Here is a tiny trained network, its code and every weight. The questions are about switching its units off for an input and a target symbol, where a switched-off unit gives its printed mean instead of its output.

import numpy as np


def w(rows, s, z=0):
    codes = np.array(rows[::2]) - 128.0
    scale = np.full(codes.shape[1], s)
    scale[-1] = z or s
    return codes * scale


def f(y):
    return y / 2 * (1 + np.tanh(0.7978845608 * (y + 0.044715 * y**3)))


def softmax(a):
    e = np.exp(a - a.max(-1, keepdims=True))
    return e / e.sum(-1, keepdims=True)


def log_softmax(a):
    a = a - a.max(-1, keepdims=True)
    return a - np.log(np.exp(a).sum(-1, keepdims=True))


def net(x, mask):
    ids = ['γεθλπτψω'.index(c) for c in x.split()]
    T = len(ids)
    res = E[ids] + P[:T]
    u = 0
    for l in range(2):
        q, k, v = (res @ M[l].T for M in (Q, K, V))
        z = softmax(np.where(np.tri(T) > 0, q @ k.T / 4**0.5, -1e9)) @ v
        res = res + np.where(mask[u], z, O[l][:, -1]) @ O[l][:, :-1]
        u += 1
        y = f(res @ A[l][:, :-1].T + A[l][:, -1])
        res = res + np.where(mask[u : u + 8], y, B[l][:, -1]) @ B[l][:, :-1]
        u += 8
    return log_softmax(res[-1] @ U[:, :-1].T + U[:, -1])


Q, K, V, O, A, B = {}, {}, {}, {}, {}, {}
E = w([
[190,96,15],'γ',
[54,85,110],'ε',
[80,82,20],'θ',
[103,94,220],'λ',
[126,50,222],'π',
[181,76,172],'τ',
[121,33,253],'ψ',
[54,45,220],'ω',
],0.0064)
P = w([
[130,172,159],'0',
[225,104,142],'1',
[222,102,131],'2',
[92,175,90],'3',
[49,15,175],'4',
[252,127,112],'5',
],0.013)
Q[0] = w([
[167,226,195],'L0H1',
[89,99,129],'L0H1',
[184,255,241],'L0H1',
[134,154,133],'L0H1',
],0.016)
K[0] = w([
[150,211,220],'L0H1',
[110,156,112],'L0H1',
[168,250,233],'L0H1',
[126,143,158],'L0H1',
],0.016)
V[0] = w([
[121,123,139],'L0H1',
[134,135,110],'L0H1',
[110,2,61],'L0H1',
[125,146,160],'L0H1',
],0.013)
O[0] = w([
[118,119,140,146],'L0H1',
[137,144,102,93],'L0H1',
[137,209,252,254],'L0H1',
[116,94,126,138],'L0H1',
],0.011,0.0027)
A[0] = w([
[213,126,112,3],'L0N1',
[91,34,237,136],'L0N2',
[130,60,63,145],'L0N3',
[16,123,178,151],'L0N4',
[97,192,174,28],'L0N5',
[144,213,113,103],'L0N6',
[89,135,127,148],'L0N7',
[254,68,138,143],'L0N8',
],0.0091,0.0031)
B[0] = w([
[42,146,159,153],'L0N1',
[109,230,163,255],'L0N2',
[122,107,251,155],'L0N3',
[79,201,116,196],'L0N4',
[110,57,102,155],'L0N5',
[137,100,69,126],'L0N6',
[121,160,131,128],'L0N7',
[182,161,105,252],'L0N8',
],0.012,0.0073)
Q[1] = w([
[115,165,69],'L1H1',
[94,130,77],'L1H1',
[3,164,116],'L1H1',
[80,64,100],'L1H1',
],0.017)
K[1] = w([
[146,100,63],'L1H1',
[172,161,87],'L1H1',
[139,254,1],'L1H1',
[208,245,150],'L1H1',
],0.013)
V[1] = w([
[104,25,7],'L1H1',
[136,104,196],'L1H1',
[194,236,58],'L1H1',
[4,170,101],'L1H1',
],0.017)
O[1] = w([
[247,159,202,3],'L1H1',
[71,147,153,177],'L1H1',
[168,126,2,83],'L1H1',
[163,7,148,146],'L1H1',
],0.022,0.005)
A[1] = w([
[80,233,128,12],'L1N1',
[183,190,80,24],'L1N2',
[159,66,233,50],'L1N3',
[1,190,65,92],'L1N4',
[19,50,205,163],'L1N5',
[158,95,111,60],'L1N6',
[133,131,27,101],'L1N7',
[168,54,98,2],'L1N8',
],0.0053,0.0068)
B[1] = w([
[216,34,128,195],'L1N1',
[23,35,40,155],'L1N2',
[25,92,181,160],'L1N3',
[160,162,199,216],'L1N4',
[156,126,29,249],'L1N5',
[77,127,147,130],'L1N6',
[168,128,220,164],'L1N7',
[71,247,183,141],'L1N8',
],0.012,0.02)
U = w([
[192,204,54,219],'γ',
[177,66,178,29],'ε',
[255,83,131,63],'θ',
[80,166,168,1],'λ',
[97,211,117,182],'π',
[162,204,160,184],'τ',
[75,230,93,145],'ψ',
[137,107,107,94],'ω',
],0.0062,0.0036)

Each question gives the input, a string of symbols that net reads in full, and the target symbol t.
The units are the heads (4 rows each of Q, K, V and O) and the neurons (one row each of A and B). Each row of codes is followed by its name. A weight is (code - 128) times the scale printed after its matrix; where a second scale follows, it is the last column's (O, A, B and U).
mask holds one flag per unit, layer by layer, with each layer's heads first. A switched-off unit (its flag False) gives its mean, the last column of its rows in O or B, instead of its output. The means were averaged over made-up inputs and are rounded, as every weight is.
A unit's drop is (log p(t) with every unit on - log p(t) with that unit switched off) / (log p(t) with every unit on - log p(t) with every unit switched off).
The circuit of an input: a set's keep is (log p(t) with only the set's units on - log p(t) with every unit switched off) / (log p(t) with every unit on - log p(t) with every unit switched off). Starting from the 12 units with the biggest drops (on a tie, the unit counted first), units are removed one at a time, each time the one whose removal leaves the highest keep (on an exact tie, the one counted first), for as long as the keep stays at least 0.8.
circuit, biggest first: the units of the circuit, biggest drop first
most important unit: the unit with the biggest drop
k most important neurons: the k neurons with the biggest drops, biggest first
k most important neurons of layer l: the k neurons of layer l with the biggest drops, biggest first
input ω π ω τ π γ, target ω: most important unit	L0N8
input ω τ τ λ ω θ, target ω: 3 most important neurons of layer 0	(L0N8 L0N3 L0N5)
input τ ω θ τ ω, target τ: 4 most important neurons	(L0N2 L0N4 L0N8 L0N1)
input τ τ θ, target τ: 3 most important neurons	(L0N3 L0N2 L0N4)
input γ γ γ ω ε, target ω: circuit, biggest first	(L1H1 L0N4)
input ψ π θ γ, target γ: 4 most important neurons	(L0N8 L0N6 L0N3 L0N2)
input ε π τ, target ε: circuit, biggest first	(L0N8 L1H1 L0H1 L1N3)
input λ τ ψ ψ ε λ, target λ: 4 most important neurons	(L0N2 L0N3 L0N8 L0N4)
input τ τ τ τ τ, target τ: circuit, biggest first	(L0N2 L0H1 L1H1)
input θ τ π, target θ: circuit, biggest first	(L0N8 L1H1 L0H1)
input γ τ γ ω, target γ: circuit, biggest first	(L1H1 L0N8)
input ω ω τ γ π, target γ: circuit, biggest first	(L1H1 L0N4)
input θ λ π ω τ, target ω: 2 most important neurons of layer 0	(L0N8 L0N4)
input τ τ λ ω, target ω: most important unit	L0N3
input λ ψ ψ, target λ: 4 most important neurons	(L0N3 L0N8 L0N2 L1N3)
input ψ ψ ψ ψ ψ π, target ψ: circuit, biggest first	(L1H1 L0H1)
input τ π ω, target τ: 3 most important neurons	(L0N2 L0N3 L0N4)
input ε ω ε ω, target ω: 2 most important neurons	(L0N4 L0N8)
input γ θ λ ω τ, target ω: 2 most important neurons	(L0N3 L0N8)
input θ π λ ω ε λ, target θ: most important unit	L0N2
input τ ε θ, target τ: 2 most important neurons	(L0N3 L0N2)
input ε γ ψ ε, target γ: 3 most important neurons	(L0N2 L0N8 L0N3)
input γ τ τ ψ ω, target ψ: 3 most important neurons of layer 0	(L0N3 L0N5 L0N8)
input ω ε ψ, target ω: circuit, biggest first	(L0N8 L1H1)
input λ ε γ ω γ, target ω: 2 most important neurons	(L0N8 L1N5)
input τ τ ψ ψ ω ε, target τ: 2 most important neurons	(L0N2 L0N3)
